[ -4  -2   6 -11   5  -3  -2   4  -1   0  -4  -9  -3  11   4  -5  -3  13
 -12  -4   0   0  -6  -1   6  -1   5   1  27]
C
[ 12  12 -34 -44   2 -17  17  43  35  -7   9 -19   8   2  17 -21 -16  28
   3   0 -25 -19 -29  15  10 -33  15  20  19]
S
[ -6   5  -3 -16   7   4  -3   9   6  -3  -9  -6   4  -1   6  -2   0   0
   3  -1  -6  -5  -8  -1  10   4   5   2  12]
C
[  8   5 -14  -2  -4  -9   7  16   7   2   6  -8   5  11   0  -4 -10  13
 -20   6   1  -4 -12   4   7 -11   8   1   5]
S
[ -1  13  -3 -19  -6 -14   4   2   3  -1  11  -1  -2   3  -7   0 -15  14
   5   4 -21 -10   1   6  -3   5   1   3  -2]
S
[ 11  -9  -8  -2  -2 -12   9   9  -4   2  11 -25   4  14   1  -4 -14  -6
 -21   1   2  -2  -2   4   8  -9   5  -3  -3]
S
[  6  -1  -4  -7  -4 -13   7   8   2   0   3  -9   1  19  -2   0 -13   7
 -16   2  -3 -10  -6   4   3  -3   6  -4 -12]
S
[  5  -4  -6  -8 -11 -14  -2   5   0   6   9  -3   4  16  -1   0 -14   0
 -17   6  -2  -4   5   5   7  -4  15   1  -7]
S
[  5   1 -11 -16  -5   1   3  11   0  -1   6  -5   3  11  -2   3 -10   8
 -13   3   0 -11  -9   2   5  -2   9  10  21]
S
[ -8 -16 -10 -19   5  -6   4  17  12   5  -5  -7   2  13  -1  -8  -5   5
 -10   5   4  -2  -8   4  25  -4  10  -2  25]
C
[  5   7 -11 -10   0   1   7   8   5   2   7  -7   4   5   7  -3  -9   5
  -7   4  -6  18  -5   4   5  -7   5   6   3]
S
[ 10  -1  -4  -6  -3 -12   7   6  -2  -1  10   0   0   5  -3  -2  -7  -2
 -12   5  -2  -4  -5   6   3  -4   2  -2   4]
S
[  5   6  -5 -11  -2  -8   5   7  -3   0  11   0   3   9  -5  -7  -9   0
 -16   2  -6  -6  -4   3   9   0   4   0   0]
S
[ -5 -12  -5 -16   7  -2   3  14   8   0  -3  -2   0   2   6  -8  -6   4
  -2  -2   0  -2 -17  -1   9  -3  10   1  15]
C
[-10  -4  -1 -13   3 -11  -5   7  13  -1  -7  -3   0  -4   3  -2  -2   3
   8  -7  -6  -3  -2   1  -1   5  11  -5  21]
C
[ 10  11  -5 -14  -7 -16  10   7  13   1  12 -10   0   7  -1  -1  -8   8
 -13   1 -12 -10  -8   4   2  -9   4  -1   4]
S
[ -1 -12   2 -12   8   0   1   9   4   0  -6 -15   5   9  10  -2   4   0
 -16   3   6  -1  -8   1  17  -1   6   0  21]
C
[-13   1   0 -26   4  -6   1  14   9  -3  -6  -2  -5  -1  10  -6   0   4
  10  -6  -7   3  -6   0   6   2  12  -4  24]
C
[  8  20 -12 -18  -2  -8   5  13   7  -5  14  -9   0   5   7  -7  -7   8
  -6   1 -11 -10  -8   6   3  -7   1   8   6]
S
[-13   7 -13 -33   5  -4  -5  25  22  -4  -4 -11   1  -3   8  -9  -2  19
   8  -3 -11  -2 -12   2   6   1   9   6  37]
C

[  9 -12   9  -7  -5  -1 -25  -3  -8  -2  -7   3  -5  16   5  -3 -11  -9
  -8  13  -6   1   3  12  11   3  -2  -9 -11]
Q961
[ -2 -17  29 -11 -13  12 -11  10  -6  -6  -6  14  -3  34   7  -7 -24 -33
  -4   2  -9  -7  15 -12   7  -1   4 -24  -5]
q548
[  6  -8   9 -11  -5   0 -19  -3  -5  -3  -7   0   1   7   4   6 -13 -12
   1  14 -13  -2  -1   7   6   1   0  -3 -10]
Q961
[ 2 -8  0  1  0  7  1 13 -1  3 -8 -1  2  8  6 -3  1 -5  4 10 -7 -3 10  4
  6 12  5 -9 -4]
q135
[  2 -10  11 -23 -15   4 -20  10  -3  -5 -19   3   6   6  10  13 -10 -18
   8   0 -10  -1   7   9   3   9  -1 -11 -17]
q135
[-4 -8  6 -5 -3  4 -1 11 -4  5 -9 -2  0 -1  9  8 -9 -7 -5  8  7  3 15 17
  0  6 -1  0 -6]
q135
[ -2  -9   1  -2  -2   3  -5   7  -2  -3 -16   4   2  12  12   6  -2 -20
   4   3  -1   0  16  10   2  10   2 -16  -7]
q677
[  7  -9  -2  -3   3  -5 -11   2   0  -3  -7   5   1  12   0   4  -3  -6
  -3  18  -7  -4   6   4   3   5   2  -6  -8]
Q961
[  5 -12  11  -6   1   1 -15   4  -4   3  -8   5   4  12   6  -1 -14  -9
  -4  10  -9  -1   5   1   9   0   0  -8  -5]
Q961
[ -3 -14  12  -8   7   8 -12   8   0  10  -7   3   7  11  10  -2 -10 -10
   5  12 -14  -5  25   8   6   0  11   0 -14]
q135
[  7  -9  14   0  -7  -3  -9   3   1   6  -6  -1  -2  10   1   0 -11  -5
  -7   8  -3  -2   1   2   7  -8  -7  -4  -4]
Q961
